Each row was made from one small tree. Brackets hold a mark, then the marks that hang from it, in the order of their numbers. Every link used is in the known rows. Write each row's tree.
Known rows
[Z_515 [Z_16 Z_406 Z_668 [Z_944 Z_438 Z_699]]]: [39 200 -195 143 407 157 190 -69 236 -97 247 -333 82 182 402 -140 181 -322 -199 162 463 -340 335 145 -231 -113 -237 -221 575 278 -312 -28 9 77 213 -65 -324 62 118 -39 -28 61 226 62 201 328 -204 -23 24 58 -189 -87 -525]
[Z_515 [Z_699 [Z_16 [Z_406 Z_7]] Z_944 Z_979]]: [281 235 -392 -154 -131 -13 102 16 189 -255 -22 -177 -168 109 444 -135 -72 -143 324 272 339 -389 69 67 -363 -125 -155 -105 338 350 -248 294 180 193 93 406 -40 50 33 129 13 -150 -134 -88 5 264 -216 -89 187 89 -92 -26 -374]
[Z_16 Z_406 Z_668 Z_944]: [-24 322 -304 79 205 370 225 -321 -8 -215 127 -570 88 196 279 -157 304 -290 -51 64 281 -171 165 67 -198 -66 -294 -63 634 255 -348 9 -253 -232 166 67 -370 -178 132 82 18 -76 572 -24 115 367 -35 71 -100 208 -287 -409 -655]
[Z_438 [Z_16 [Z_406 [Z_7 Z_515] Z_668]] Z_699 Z_979]: [251 604 -138 510 114 -204 376 -226 -295 -422 106 -177 5 91 -20 45 237 -228 -132 -2 105 -558 163 287 -189 -78 19 -57 232 -11 -85 -78 -52 -146 593 489 -223 -72 -165 370 230 116 141 140 257 375 -196 259 410 77 -403 52 -281]
[Z_668 [Z_406 [Z_7 Z_707]] Z_979]: [-115 185 -245 219 -104 197 118 161 -8 211 127 -367 125 66 60 -136 -129 -5 261 162 346 -212 186 120 82 133 -144 -13 589 133 -63 -43 147 131 167 466 -314 -140 -313 80 58 24 120 -203 309 -189 -142 69 239 -3 -254 -164 -95]
[Z_515 Z_406 [Z_699 [Z_16 [Z_668 Z_979]]]]: [154 128 -331 193 135 159 -136 157 198 -324 230 -62 -95 113 419 -252 -130 -221 350 213 295 -225 218 67 -454 24 -72 -287 564 229 -308 278 293 -69 159 236 -422 147 -87 61 37 10 -85 -135 295 102 -287 278 340 198 -335 -236 -251]
[Z_699 [Z_16 Z_406] Z_944]: [347 231 -455 -157 176 117 310 -91 -42 -65 160 -185 2 64 360 -252 199 -194 176 356 513 -232 128 189 -381 -100 -102 -199 460 367 -178 332 15 105 30 260 11 -10 151 -163 -18 21 -281 56 88 254 -78 -114 7 -122 -245 -139 -374]
[Z_533 Z_438 [Z_944 Z_7 Z_515] Z_979]: [-197 480 -469 -187 435 -77 89 92 118 62 -12 -94 -69 377 8 -49 686 -87 224 -14 80 -221 167 437 -26 421 -45 520 170 316 -428 275 72 266 59 254 -728 -226 120 590 -311 251 171 -559 31 423 -145 163 74 -461 -303 -196 -332]
[Z_515 [Z_16 Z_406 [Z_668 Z_979]] Z_699]: [120 226 -250 141 207 101 27 -16 276 -85 194 -200 112 196 440 -147 -118 -89 116 146 304 -371 310 156 -352 35 16 -417 697 218 -409 246 321 74 279 235 -472 147 -33 149 29 54 146 19 309 294 -373 62 466 239 -206 -125 -366]
[Z_16 [Z_668 Z_406] [Z_944 [Z_515 Z_699] Z_533]]: [14 230 -259 92 195 518 97 -208 258 -26 29 -431 35 438 227 -156 275 -46 -113 44 297 -42 93 56 -167 147 -187 -94 843 179 -288 141 -40 -182 -78 79 -398 -120 41 407 62 118 436 -175 67 153 -45 233 -67 92 -199 -354 -614]
[Z_7 [Z_515 Z_16] [Z_699 Z_944] [Z_707 Z_406]]: [-78 -322 -168 296 -150 411 -473 36 106 -235 253 -76 133 -111 514 -31 -67 -229 -96 172 368 70 -210 180 -284 -69 254 -162 271 147 -60 40 137 261 -124 -208 -338 -223 0 215 -161 668 -63 -66 62 312 -262 482 119 -454 -176 3 -178]
[Z_707 [Z_7 [Z_515 Z_16] Z_699] [Z_406 Z_668] Z_979]: [394 -184 -56 495 123 202 -320 -111 -187 -407 560 -76 91 -33 181 1 24 -382 113 364 161 272 236 143 -299 -120 68 106 373 194 9 -89 113 -110 185 200 -467 -26 -119 15 -221 672 111 -513 335 595 -433 138 374 -121 19 -155 -304]
[Z_16 [Z_406 [Z_7 Z_707] Z_668]]: [-177 106 -546 383 37 141 119 151 -203 -92 228 -236 68 20 175 55 -9 -286 128 13 230 -233 107 10 -28 -199 -78 104 394 167 -36 58 -91 29 379 338 -324 0 25 60 -144 -8 439 -48 291 184 -138 4 227 23 -224 -219 -360]
[Z_16 [Z_438 [Z_699 [Z_944 Z_7]]] [Z_668 Z_406] Z_979]: [495 195 -172 19 450 8 184 -66 88 -122 298 -685 -312 -205 48 -289 -17 17 19 104 -49 -236 303 111 -250 84 -10 -402 453 618 -355 -79 -326 135 218 384 -472 -148 -210 67 264 300 268 151 -54 -68 -112 -19 87 203 -276 -226 -594]
[Z_515 [Z_16 Z_668 [Z_944 Z_7]] Z_406 [Z_699 Z_979]]: [183 96 -201 79 102 100 -224 95 532 -414 192 -399 -280 190 535 104 -145 -357 71 245 289 -460 264 60 -471 -56 -354 -149 388 178 -376 225 389 -66 -27 16 -488 -79 -151 84 336 -206 224 -73 -197 335 -366 282 -53 196 -84 -129 -423]
[Z_515 [Z_16 Z_944] Z_406 Z_699]: [152 102 -229 119 102 180 -25 103 398 -300 130 -94 -237 264 565 24 -56 -198 186 355 478 -409 253 162 -514 -73 -327 -111 497 38 -207 109 354 38 45 -43 -365 -68 -111 121 -15 -192 10 -23 -104 251 -290 310 207 120 -45 -150 -299]
[Z_406 [Z_668 [Z_16 [Z_944 Z_515] Z_979]]]: [-52 366 -163 72 129 297 -155 -98 -125 -45 51 -185 -251 206 151 -107 268 -425 294 152 277 -146 237 227 -153 -17 -106 -101 387 326 -306 334 197 115 64 323 -617 -23 -99 -39 39 116 372 -167 86 245 -340 196 158 -100 -129 -61 -523]
[Z_7 [Z_515 Z_16 Z_406] [Z_699 Z_944 Z_979] Z_707]: [-47 -357 -59 313 -307 285 -458 196 352 -272 163 -168 -68 -159 648 -54 -229 -204 -115 51 313 -107 -221 165 -306 -130 41 -187 -36 176 -101 176 168 263 -57 -126 -482 -249 -57 317 37 422 72 -233 -89 145 -313 559 7 -396 -103 120 -156]
[Z_406 [Z_7 Z_515 [Z_699 Z_16] [Z_707 Z_979]]]: [-311 -82 -383 469 -207 258 -362 277 -104 -239 206 -278 93 -138 377 -147 -87 -330 97 33 234 -18 -252 114 -131 -44 144 205 260 -15 144 -64 53 197 150 -14 -378 -124 17 59 -147 249 175 -200 373 313 -28 101 184 -180 -119 -120 -154]
[Z_707 [Z_406 [Z_7 Z_515]]]: [22 -80 -196 247 -78 318 59 70 -175 -226 360 -109 56 -32 167 125 28 -230 308 292 373 -8 119 57 -176 -21 -40 293 406 186 -114 -11 -16 42 83 116 -309 -6 -141 52 -169 297 146 -203 305 306 -153 -17 317 -96 -39 -209 -346]
[Z_533 [Z_515 Z_406] [Z_944 Z_7 Z_699] Z_979]: [-304 687 -578 94 269 4 -23 62 104 -298 -111 -191 -46 399 164 197 288 -448 -108 -373 169 20 90 551 3 272 -54 355 121 199 -312 371 49 -87 58 -188 -744 -183 -133 206 -61 271 408 -348 -2 474 -499 501 -115 -235 -192 -296 -413]
[Z_944 [Z_533 Z_7] [Z_699 [Z_16 Z_438] Z_979]]: [-294 186 -650 30 201 -484 209 307 204 -331 135 -307 132 38 130 -92 -23 -444 -189 182 278 -159 178 67 -186 -42 -50 -63 270 371 37 -35 -126 273 127 69 -51 340 -177 133 28 11 -38 -89 401 134 -256 87 -73 -123 -234 -240 -394]
[Z_533 Z_438 [Z_515 Z_406] Z_944]: [-65 345 -273 282 623 404 203 253 -56 -233 392 210 -287 365 263 -245 677 97 141 -81 303 -106 168 406 -318 289 -51 468 337 350 -240 134 -63 119 301 -34 -424 -265 421 627 -448 395 128 -636 15 206 -65 437 396 -187 -369 -157 -383]
[Z_16 Z_438 [Z_668 Z_406] [Z_944 Z_699]]: [12 162 -352 89 325 299 38 -2 -43 -295 239 -555 -71 128 1 -407 188 -307 72 2 211 -126 135 16 -97 -36 -304 -165 571 313 -262 -308 -337 8 34 -69 -195 -208 -35 54 1 187 362 71 127 49 -147 82 -126 155 -343 -368 -591]
[Z_668 Z_16 [Z_406 [Z_7 Z_515 Z_699]] Z_979]: [-125 345 -64 199 -37 286 -151 145 -75 176 283 -262 210 140 235 -273 -295 -239 211 36 349 -201 323 348 -12 153 -197 -311 688 324 -23 -159 493 79 83 317 -547 3 -244 -13 179 139 -153 -224 317 -99 -165 35 357 103 -159 -6 -14]
[Z_533 [Z_7 [Z_707 Z_406]] Z_438 [Z_515 Z_699] Z_979]: [-218 26 -424 210 162 43 -207 302 -145 -358 278 -294 -377 224 -14 118 256 103 284 21 -38 -37 -33 306 -38 406 481 356 119 125 -243 52 121 367 346 345 -483 108 65 561 -390 174 161 -489 432 327 -205 425 111 -303 -366 54 -279]
[Z_406 [Z_7 Z_515 [Z_699 Z_16 [Z_944 Z_533]]]]: [-141 162 -465 189 -116 248 -151 130 -62 -102 66 -55 115 -40 301 -85 -34 -252 37 18 385 -89 -205 158 -182 -106 6 127 366 175 180 -15 4 164 -39 -173 -266 -94 33 58 -62 178 2 -111 272 366 -3 -106 141 -31 -89 -218 -291]
[Z_668 [Z_16 [Z_406 [Z_7 Z_515]] [Z_438 Z_699] Z_979]]: [85 206 -171 154 214 -55 237 106 -134 -211 353 -475 -87 -68 388 -125 -272 -172 174 112 85 -312 384 268 -279 -77 -77 -243 387 500 -63 -160 137 233 423 411 -507 137 5 -10 27 35 42 -4 125 94 -117 -101 446 101 9 50 -346]
[Z_438 [Z_16 [Z_944 Z_533]] Z_699 Z_979]: [152 809 -91 235 136 -300 465 -433 -31 -391 -249 -287 -86 268 56 -40 470 -155 -201 293 281 -507 119 252 -265 71 -125 -48 343 -45 -171 -123 -89 12 306 255 -63 -188 -225 380 205 -21 -48 126 34 384 -101 435 197 -99 -329 -39 -336]
[Z_668 Z_16 [Z_406 [Z_7 Z_515]] Z_979]: [-35 295 18 169 -44 279 -19 198 -136 217 334 -282 138 138 192 -186 -215 -131 337 111 351 -256 349 289 -35 194 -208 -229 692 285 -66 -63 541 90 116 443 -513 9 -216 -37 221 66 -103 -249 318 -124 -159 -18 398 55 -96 16 -33]
[Z_406 [Z_7 [Z_515 [Z_16 Z_979]] Z_707] Z_668]: [-185 -114 -245 468 -201 288 -399 316 -234 -58 241 -141 -94 -122 142 211 15 -296 241 -57 149 -198 -172 -8 -79 -147 143 232 176 17 53 205 184 229 187 185 -539 -163 -29 19 86 191 608 -174 256 303 -262 108 261 -151 -97 -32 -319]
[Z_7 [Z_515 Z_406 Z_699] Z_707]: [-158 -436 -167 495 -168 330 -350 386 92 -327 217 2 -154 -76 553 15 -59 64 320 84 178 -70 -177 65 -340 63 161 -16 326 -20 -136 158 257 133 174 93 -530 -85 -47 459 -219 368 184 -203 219 61 -170 604 367 -213 -122 -84 -118]
[Z_16 Z_438 Z_668 Z_979]: [185 23 -162 41 288 38 68 -42 24 -123 188 -607 -177 -237 138 -370 -64 -86 249 106 90 -86 261 -38 -238 31 85 -213 281 593 -481 26 -304 265 305 331 -634 26 -129 -37 78 243 472 -134 229 41 -183 -44 228 102 -118 -170 -691]
[Z_699 Z_16 [Z_944 Z_515 [Z_533 Z_7 Z_438]] Z_979]: [256 103 -350 -277 89 -8 323 79 224 -80 141 -256 -160 153 206 -117 256 -21 40 375 369 -219 53 155 -329 30 25 80 155 434 -109 505 68 330 -80 451 -1 76 194 304 129 5 -222 -419 53 168 -137 -42 -155 -416 -192 53 -449]
[Z_406 [Z_7 [Z_515 Z_16] Z_707] [Z_668 Z_979]]: [-270 30 -277 470 -284 310 -359 271 -307 -14 178 -75 77 -50 38 179 -20 -217 297 -78 143 -192 -188 69 11 -138 223 192 259 -57 117 274 282 249 174 266 -479 -201 -34 32 159 207 514 -267 419 211 -397 137 380 -213 -227 -96 -184]
[Z_515 [Z_16 [Z_944 Z_7 Z_438 Z_699]]]: [-105 210 -367 63 417 10 61 83 275 -90 70 -190 -120 173 370 4 245 -331 -22 360 542 -339 279 299 -214 -32 -228 -22 502 174 -176 -4 193 265 -21 -183 -258 -5 -110 -110 -75 87 -53 120 86 353 -189 16 -75 -124 -75 -68 -376]
[Z_438 [Z_699 Z_16] Z_979]: [277 563 -88 250 68 -313 248 -89 -32 -368 -24 -225 -293 117 192 -196 314 -119 192 271 49 -286 22 346 -231 168 -49 -180 233 7 -390 331 24 102 218 384 -209 -131 -185 194 -16 154 -58 249 124 369 -416 37 321 -93 -454 0 -154]
[Z_7 [Z_699 Z_979] Z_707]: [-455 3 -358 266 -156 43 -314 121 282 -186 -116 -316 -116 -69 432 -256 -89 -347 99 154 274 -25 -104 67 -53 1 -24 -133 125 238 -298 68 -66 360 83 44 -406 -81 -240 261 -247 301 163 -166 128 141 -189 443 27 -246 -229 2 -229]
[Z_668 [Z_16 Z_438] Z_406]: [132 59 -146 145 365 103 136 332 -80 114 479 -286 -195 91 268 -398 -99 -166 472 294 379 -212 490 173 -196 171 -308 -411 644 460 -306 -152 252 233 150 347 -341 124 -159 -48 -12 227 -272 -42 126 -232 27 4 301 5 -45 71 -149]
[Z_944 Z_7 Z_515 [Z_533 [Z_438 [Z_699 Z_979]]]]: [-132 113 -669 209 581 -56 257 187 336 -129 119 -130 -81 332 218 53 305 170 -176 238 145 -151 202 448 -123 243 136 185 556 312 -29 280 89 187 41 175 -426 183 -32 617 -268 400 -151 -151 206 197 -85 154 132 -344 -220 -211 -380]
[Z_515 Z_16 Z_406 [Z_699 Z_944]]: [360 110 -204 40 129 156 21 205 396 -155 180 82 -316 143 496 -7 -115 -41 176 373 534 -437 222 108 -538 -27 -189 -256 434 138 -253 241 343 155 29 19 -321 -7 -98 116 -49 -86 -184 29 -82 183 -361 204 295 25 -19 -101 -294]

Write each row's tree
[219 171 -118 190 228 160 -232 84 93 -151 144 -124 -295 432 292 -267 284 191 330 -67 149 -207 68 417 -111 378 276 27 241 302 -624 380 263 391 324 173 -723 177 154 378 -389 355 61 -417 392 419 -366 178 475 -174 -191 223 -404]
[Z_533 Z_438 [Z_515 [Z_16 Z_668] Z_699] Z_979]
[-354 116 -431 291 475 -278 278 350 219 -45 128 160 110 -7 200 -18 192 -69 -372 116 408 -133 244 106 -74 14 97 -24 520 367 78 -319 -178 373 277 -101 -216 433 -23 364 -275 314 -93 -173 631 -31 -36 75 160 -188 -136 -213 -357]
[Z_944 Z_438 [Z_533 [Z_7 Z_515]] Z_699]
[-223 326 -186 120 248 374 40 78 44 -60 128 -190 -208 245 388 -144 38 -319 167 230 466 -168 274 245 -177 -23 -255 -68 517 272 -108 -49 301 194 40 53 -429 55 99 0 -106 9 -82 -222 118 148 -66 62 88 -116 -14 55 -333]
[Z_668 [Z_16 [Z_944 Z_438 [Z_515 [Z_406 [Z_7 Z_699]]]]]]
[-111 446 -347 130 392 95 -159 -221 125 -213 -93 -441 -144 97 219 -168 327 -339 -110 112 240 -162 108 112 -45 21 -173 -24 504 280 -384 -120 -103 33 -51 -89 -377 -207 12 -5 119 136 242 23 68 360 -81 8 -283 9 -328 -249 -510]
[Z_16 Z_668 [Z_944 [Z_7 Z_699] [Z_438 Z_979]]]
[-8 60 -273 559 486 -294 37 171 -6 -269 118 -103 -184 -149 284 119 238 14 -61 217 138 -395 149 291 -149 70 280 -29 335 134 -86 -149 216 285 354 291 -242 30 -90 298 148 530 -311 56 264 112 78 340 145 -353 -282 214 -61]
[Z_944 [Z_7 Z_515 Z_707] [Z_438 Z_16 Z_699 Z_979]]
[-198 174 -353 226 -57 177 -245 8 149 -138 -72 -268 -111 -69 361 -380 102 -207 -99 266 375 6 -171 92 -121 60 129 -120 258 115 -181 -18 -192 357 50 -6 -292 -226 -76 152 -365 313 14 -83 107 163 -177 381 61 -430 -182 -202 -261]
[Z_7 [Z_699 Z_944] [Z_707 Z_979]]
[280 -222 -201 334 118 265 -248 21 -289 -362 412 141 -109 24 67 258 57 -178 522 308 119 186 140 -10 -315 -116 0 134 517 229 -27 30 260 -124 99 261 -346 13 -111 168 -245 529 136 -385 304 564 -362 138 390 99 -72 -154 -350]
[Z_707 [Z_7 [Z_515 Z_699]] [Z_406 Z_668]]
[-149 406 -276 60 280 317 249 100 147 41 150 -39 -60 217 180 118 324 -299 43 -25 323 -154 216 234 -291 61 -166 316 300 159 -167 383 64 -1 95 133 -596 -302 68 340 41 129 548 -424 -105 300 -267 227 161 -138 -135 -228 -464]
[Z_533 [Z_944 [Z_515 [Z_16 Z_979] [Z_406 Z_7 Z_668]]]]
[-281 448 -246 127 2 77 128 65 -137 41 149 -366 204 135 283 -121 -243 -217 229 177 323 -278 327 213 -67 36 -65 -224 576 279 -94 47 433 203 287 467 -442 114 -37 -111 34 -130 -36 -178 378 65 -297 30 415 -72 -159 -36 -147]
[Z_668 [Z_16 [Z_406 [Z_7 Z_707]]] Z_979]
[89 210 -295 293 412 112 213 136 -141 -247 308 -298 -309 -103 5 -326 179 -5 330 100 -10 -117 68 66 -243 71 95 -297 470 292 -357 68 -340 233 279 106 -349 -65 -19 183 -43 438 263 60 362 87 -130 20 383 80 -365 -286 -447]
[Z_16 [Z_438 Z_699] Z_668]
[115 192 -526 46 148 183 -13 -47 85 -242 30 -129 -53 69 286 -417 -61 -268 69 136 373 4 7 322 -243 -107 35 -225 234 307 -124 192 -72 165 -65 44 -211 -74 -8 73 -125 323 -259 -28 113 168 -290 74 11 -196 -322 -91 -320]
[Z_7 [Z_699 [Z_16 [Z_438 Z_979]] [Z_944 [Z_515 Z_406]]]]
[-46 137 -353 486 69 514 4 170 -57 -302 183 -188 -283 136 338 -72 -16 -44 22 -22 395 82 -66 303 -143 55 127 189 270 79 -46 213 -55 49 207 -68 -400 -91 18 109 -237 265 210 -277 201 174 -236 314 167 -149 -63 -110 -393]
[Z_533 [Z_515 [Z_406 [Z_7 [Z_699 Z_944] [Z_707 Z_979]]]]]
[-43 548 -267 204 367 307 452 -278 -44 -286 -17 -171 -207 259 45 -34 539 -190 20 294 386 -352 148 417 -362 36 -32 -37 563 -7 -23 10 -67 -26 245 88 -174 -119 -171 392 44 202 8 7 193 350 122 527 136 1 -309 -98 -443]
[Z_438 [Z_16 [Z_944 Z_515]] Z_699]
[82 21 -341 122 34 363 -321 -66 -89 -230 158 -57 158 -114 337 -462 19 -201 126 -44 243 75 -177 338 -310 -84 241 -324 357 378 -87 150 -31 168 -87 -118 -354 -145 86 97 59 631 -126 -140 333 224 -172 129 170 -115 -348 -179 -291]
[Z_7 Z_515 [Z_699 [Z_16 Z_438 [Z_668 Z_979]] Z_944]]
[254 -107 -18 371 126 129 27 102 -141 -207 280 -174 -199 -65 226 -87 219 64 355 384 193 145 81 141 -302 132 -23 226 382 41 -50 -6 79 18 276 242 -492 -77 -98 164 -346 367 186 -504 389 498 -156 -6 348 -72 196 -161 -309]
[Z_707 [Z_7 Z_515] Z_979]
[-54 319 -393 102 295 183 414 -291 -84 -176 53 -289 147 179 219 -121 318 -347 33 301 629 -388 346 195 -327 -113 -210 14 552 210 -100 -198 -69 -86 326 157 -145 13 -94 97 60 -46 15 -110 219 277 235 367 29 63 -149 -125 -490]
[Z_438 [Z_16 Z_406 Z_944]]
